Here is a tiny trained network, its code and every weight. The questions are about switching its units off for an input and a class, where a switched-off unit gives its printed mean instead of its output.

import numpy as np


def w(rows, s, z=0):
    codes = np.array(rows[::2]) - 128.0
    scale = np.full(codes.shape[1], s)
    scale[-1] = z or s
    return codes * scale


def norm(h):
    return h / np.sqrt((h * h).mean(-1, keepdims=True) + 1e-5)


def f(y):
    return y / 2 * (1 + np.tanh(0.7978845608 * (y + 0.044715 * y**3)))


def log_softmax(a):
    a = a - a.max(-1, keepdims=True)
    return a - np.log(np.exp(a).sum(-1, keepdims=True))


def net(x, mask):
    res = np.array(x, float).reshape(1, 7) / 4 @ E
    u = 0
    for l in range(3):
        y = f(norm(res) @ A[l][:, :-1].T + A[l][:, -1])
        res = res + np.where(mask[u : u + 3], y, B[l][:, -1]) @ B[l][:, :-1]
        u += 3
    return log_softmax(norm(res)[-1] @ U[:, :-1].T + U[:, -1])


A, B = {}, {}
E = w([
[104,114,205,217,97,58],'x0',
[254,71,172,59,189,73],'x1',
[124,123,132,127,126,129],'x2',
[131,131,129,126,126,128],'x3',
[180,82,4,111,114,21],'x4',
[133,132,125,132,131,130],'x5',
[131,123,126,132,124,130],'x6',
],0.004)
A[0] = w([
[210,115,208,28,133,214,157],'L0N0',
[98,147,114,211,32,22,6],'L0N1',
[84,78,255,202,135,93,1],'L0N2',
],0.0045,0.003)
B[0] = w([
[73,109,152,190,236,127,252],'L0N0',
[64,49,109,220,195,126,179],'L0N1',
[191,253,113,95,100,137,165],'L0N2',
],0.0051,0.0025)
A[1] = w([
[77,113,17,145,26,104,101],'L1N0',
[31,213,143,160,103,221,92],'L1N1',
[180,126,255,116,121,100,4],'L1N2',
],0.006,0.0021)
B[1] = w([
[103,212,189,152,163,179,202],'L1N0',
[222,37,59,51,105,55,252],'L1N1',
[137,253,91,187,73,166,154],'L1N2',
],0.0067,0.0048)
A[2] = w([
[90,234,49,99,156,178,80],'L2N0',
[181,86,131,168,1,27,4],'L2N1',
[166,105,110,138,181,59,176],'L2N2',
],0.0055,0.004)
B[2] = w([
[199,177,191,154,95,117,161],'L2N0',
[147,89,255,124,119,75,180],'L2N1',
[95,130,136,114,63,162,252],'L2N2',
],0.0095,0.0031)
U = w([
[151,54,19,41,110,138,159],'0',
[183,247,141,154,112,155,253],'1',
[153,71,206,123,54,51,102],'2',
[25,127,100,219,126,102,68],'3',
[106,97,176,103,234,187,25],'4',
],0.014,0.0022)

Each question gives the input, the list of numbers given to net, and the class t.
The units are the neurons (one row each of A and B). Each row of codes is followed by its name. A weight is (code - 128) times the scale printed after its matrix; where a second scale follows, it is the last column's (A, B and U).
mask holds one flag per neuron, layer by layer. A switched-off neuron (its flag False) gives its mean, the last column of its row in B, instead of its output. The means were averaged over made-up inputs and are rounded, as every weight is.
A unit's drop is (log p(t) with every unit on - log p(t) with that unit switched off) / (log p(t) with every unit on - log p(t) with every unit switched off).
The circuit of an input: a set's keep is (log p(t) with only the set's units on - log p(t) with every unit switched off) / (log p(t) with every unit on - log p(t) with every unit switched off). Starting from all 9 units, units are removed one at a time, each time the one whose removal leaves the highest keep (on an exact tie, the one counted first), for as long as the keep stays at least 0.8.
units of the circuit, in order: the units of the circuit, biggest drop first
most important unit: the unit with the biggest drop
top k neurons: the k neurons with the biggest drops, biggest first
top k neurons in layer l: the k neurons of layer l with the biggest drops, biggest first
drop when u is switched off: that unit's drop, to one decimal
input [-5,6,-8,-3,0,6,-4], class 4: most important unit => L1N1
input [-8,-1,2,4,7,-3,1], class 1: units of the circuit, in order => [L1N1, L2N0]
input [-4,5,2,-5,0,4,-2], class 4: top 2 neurons => [L1N1, L0N0]
input [1,-8,6,-7,-7,7,-6], class 2: top 2 neurons in layer 1 => [L1N1, L1N0]
input [-6,1,3,-8,-2,-6,8], class 4: top 2 neurons => [L0N0, L1N1]
input [4,-2,-1,-4,1,-3,7], class 3: top 2 neurons => [L0N1, L1N1]
input [8,0,2,1,3,-2,1], class 3: top 2 neurons => [L1N1, L0N1]
input [0,-5,5,3,2,-2,-4], class 1: top 3 neurons => [L1N0, L0N0, L2N0]
input [-3,-8,4,-6,1,5,-6], class 1: top 3 neurons => [L1N0, L2N0, L0N0]
input [-4,-8,-8,6,1,-8,2], class 1: top 3 neurons => [L1N0, L2N0, L0N0]
input [2,-4,5,8,-7,7,2], class 2: top 2 neurons => [L1N1, L2N1]
input [-4,1,-6,1,0,1,-5], class 4: top 2 neurons => [L1N1, L1N2]
input [-1,3,5,5,-1,4,5], class 4: top 2 neurons => [L0N0, L1N1]
input [6,-2,-3,4,-6,-2,-3], class 2: units of the circuit, in order => [L1N1]
input [1,4,-3,-6,-1,5,-1], class 1: top 3 neurons => [L1N2, L1N1, L0N1]
input [7,0,-6,-5,6,3,-7], class 3: top 3 neurons => [L1N1, L0N1, L1N0]
input [-5,5,4,6,0,-6,-8], class 4: top 2 neurons => [L1N1, L0N0]
input [1,-4,-4,3,7,-6,-6], class 3: top 2 neurons => [L0N1, L0N2]
input [1,-8,3,-1,-1,1,4], class 2: drop when L2N1 is switched off => 0.6
input [-4,-7,-1,3,-4,-2,4], class 0: drop when L2N1 is switched off => 0.0
input [3,1,0,-4,-3,7,-3], class 1: most important unit => L1N2
input [3,-6,1,-7,-4,0,-8], class 2: drop when L2N1 is switched off => 0.4
input [-2,-6,-6,1,-3,6,2], class 0: drop when L1N1 is switched off => 1.6
